[[151 130 124]
 [129 128 128]]
:
[[130 124]
 [128 128]]

[[129 125 124]
 [119 122 117]
 [131 126 125]
 [126 129 130]
 [153 138 133]]
:
[[125 124]
 [122 117]]

[[123 130 138]
 [135 111 131]
 [145 158 131]
 [140 132 122]]
:
[[130 138]
 [111 131]]

[[127 139 124 134 136]
 [133 125 123 125 136]
 [127 111 125 150 125]
 [138 119 124 135 124]]
:
[[139 124]
 [125 123]]

[[140 136 122 126]
 [102 127 150 131]
 [121 140 135 127]
 [128 117 124 125]
 [140 118 122 127]]
:
[[136 122]
 [127 150]]

[[137 130 102]
 [118 131 104]
 [111 125 147]
 [105 126 114]
 [149 127 112]]
:
[[130 102]
 [131 104]]

[[135 138 146 106]
 [108 134 143 134]
 [132 150 127 101]
 [135 134 113 115]
 [116 148 113 115]]
:
[[138 146]
 [134 143]]
---
[[127 129 125 127 129]
 [136 126 126 126 134]
 [128 127 121 133 122]
 [129 129 106 129 125]
 [132 133 141 128 122]
 [130 127 103 133 131]
 [123 128 141 132 125]
 [128 125 150 128 131]
 [127 128 115 127 124]]
:
[[127 128 115 127 124]
 [127 129 125 127 129]
 [136 126 126 126 134]
 [128 127 121 133 122]
 [129 129 106 129 125]
 [132 133 141 128 122]
 [130 127 103 133 131]
 [123 128 141 132 125]
 [128 125 150 128 131]]

[[118 126 114 112 116 121 154 131 117 156 120 127 153 120]
 [125 142 123 116 110 141 136 116 109 136 134 124 142 122]
 [125 124 125 123 122 124 125 124 124 126 125 125 125 123]]
:
[[125 124 125 123 122 124 125 124 124 126 125 125 125 123]
 [118 126 114 112 116 121 154 131 117 156 120 127 153 120]
 [125 142 123 116 110 141 136 116 109 136 134 124 142 122]]

[[146 128 136 141 119 129 130]
 [128 130 147 111 116 134 125]
 [142 130 124 144 122 119 125]
 [155 126 137 126 128 127 127]
 [127 143 123 126 134 104 138]
 [126 145 120 140 148 112 131]
 [144 138 129 134 131 138 127]
 [134 130 121 126 144 119 149]
 [138 129 117 130 155 108 130]
 [129 155 120 118 157 108 146]
 [139 133 131 122 139 136 131]
 [128 131 115 117 148 117 145]]
:
[[128 131 115 117 148 117 145]
 [146 128 136 141 119 129 130]
 [128 130 147 111 116 134 125]
 [142 130 124 144 122 119 125]
 [155 126 137 126 128 127 127]
 [127 143 123 126 134 104 138]
 [126 145 120 140 148 112 131]
 [144 138 129 134 131 138 127]
 [134 130 121 126 144 119 149]
 [138 129 117 130 155 108 130]
 [129 155 120 118 157 108 146]
 [139 133 131 122 139 136 131]]

[[105 134 133 140 122]
 [106 130 124 124 116]
 [124 121 114 112 121]
 [132 121 110 108 125]]
:
[[132 121 110 108 125]
 [105 134 133 140 122]
 [106 130 124 124 116]
 [124 121 114 112 121]]

[[130 151 154 145 136 111 120 130]
 [143 109 127 124 139 119 151 113]
 [119 124 118 126 119 136 127 126]
 [122 125 121 118 122 138 125 131]
 [124 124 118 121 117 128 121 138]
 [119 124 123 126 121 142 129 132]]
:
[[119 124 123 126 121 142 129 132]
 [130 151 154 145 136 111 120 130]
 [143 109 127 124 139 119 151 113]
 [119 124 118 126 119 136 127 126]
 [122 125 121 118 122 138 125 131]
 [124 124 118 121 117 128 121 138]]

[[129 122 127 131 137]
 [123 124 129 124 144]
 [124 135 129 117 132]
 [115 128 131 107 145]
 [119 130 127 108 138]
 [119 125 128 114 143]
 [131 129 124 130 105]
 [121 122 128 115 133]
 [139 132 127 146 121]
 [145 130 131 152 125]
 [125 125 130 125 134]]
:
[[125 125 130 125 134]
 [129 122 127 131 137]
 [123 124 129 124 144]
 [124 135 129 117 132]
 [115 128 131 107 145]
 [119 130 127 108 138]
 [119 125 128 114 143]
 [131 129 124 130 105]
 [121 122 128 115 133]
 [139 132 127 146 121]
 [145 130 131 152 125]]

[[152 136 115 118 129]
 [145 134 124 124 122]
 [125 123 147 148 119]
 [137 120 138 141 112]
 [120 143 123 151 108]
 [144 141 126 129 118]
 [120 127 116 128 137]
 [117 134 111 107 115]
 [148 124 137 147 144]
 [128 138 124 120 143]]
:
[[128 138 124 120 143]
 [152 136 115 118 129]
 [145 134 124 124 122]
 [125 123 147 148 119]
 [137 120 138 141 112]
 [120 143 123 151 108]
 [144 141 126 129 118]
 [120 127 116 128 137]
 [117 134 111 107 115]
 [148 124 137 147 144]]

[[121 137 129 136 130 136 123 126 122]
 [137 110 121 118 131 128 137 127 134]
 [123 114 107 115 121 144 125 135 140]
 [119 133 128 126 116 130 123 132 126]
 [134 129 131 117 121 108 119 142 141]
 [132 144 148 139 133 110 130 122 116]
 [117 137 130 135 121 134 123 129 123]
 [130 131 125 129 133 126 125 129 133]
 [140 135 141 124 129  98 118 141 139]
 [113 137 124 140 126 149 124 125 119]]
:
[[113 137 124 140 126 149 124 125 119]
 [121 137 129 136 130 136 123 126 122]
 [137 110 121 118 131 128 137 127 134]
 [123 114 107 115 121 144 125 135 140]
 [119 133 128 126 116 130 123 132 126]
 [134 129 131 117 121 108 119 142 141]
 [132 144 148 139 133 110 130 122 116]
 [117 137 130 135 121 134 123 129 123]
 [130 131 125 129 133 126 125 129 133]
 [140 135 141 124 129  98 118 141 139]]
---
[[150 141 121 137 106 119 134 139]
 [126 151 105 146 116 107 151 147]
 [156 119 138 131 116 132 124 123]]
:
[[150 141 121 137 106 119 134 139]
 [156 119 138 131 116 132 124 123]]

[[145 118 143 103 114 141 144]
 [142 112 144 124 112 150 144]
 [118 138 127 122 133 122 123]]
:
[[145 118 143 103 114 141 144]
 [118 138 127 122 133 122 123]]

[[144 123 141 133 127 113 129 143 122 128]
 [113 130 124 130 132 116 137 123 119 133]
 [111 138 121 127 132 122 126 135 133 130]
 [143 145 136 104 141 123 114 122 150 136]
 [143 114 133 142 122 136 130 129 106 130]
 [139 126 137 116 121 143 115 104 132 123]]
:
[[144 123 141 133 127 113 129 143 122 128]
 [111 138 121 127 132 122 126 135 133 130]
 [143 114 133 142 122 136 130 129 106 130]]

[[127 135]
 [131 133]
 [125 122]
 [122 116]
 [131 141]
 [126 152]
 [123 130]
 [133 132]
 [114 133]
 [127 139]
 [134 132]
 [121 147]]
:
[[127 135]
 [125 122]
 [131 141]
 [123 130]
 [114 133]
 [134 132]]

[[127 118 139 150 127]
 [125 108 133 119 141]
 [123 112 132 122 146]
 [115 118 131 133 148]]
:
[[127 118 139 150 127]
 [123 112 132 122 146]]

[[131 131]
 [149 107]
 [128 127]
 [124 127]
 [132 124]
 [120 141]
 [122 136]
 [136 111]
 [134 123]
 [132 116]]
:
[[131 131]
 [128 127]
 [132 124]
 [122 136]
 [134 123]]

[[112 131 134 112 152 125 108 120 109]
 [126 129 143 118 110 141 118 118 128]
 [115 134 133 128 109 116 128 100 136]
 [131 113 149 122 102 135 128 128 120]
 [115 133 123 140 119 123 128 139 129]
 [134 124 114 150 118 131 134 124 105]
 [129 115 142 112 120 111 135 146 106]]
:
[[112 131 134 112 152 125 108 120 109]
 [115 134 133 128 109 116 128 100 136]
 [115 133 123 140 119 123 128 139 129]
 [129 115 142 112 120 111 135 146 106]]

[[136 131 139 123]
 [133 123 130 120]
 [129 131 132 110]
 [127 132 132 143]
 [130 109 142 138]
 [128 131 140 131]
 [132 129 125 154]
 [130 134 137 138]
 [126 117 123 131]]
:
[[136 131 139 123]
 [129 131 132 110]
 [130 109 142 138]
 [132 129 125 154]
 [126 117 123 131]]
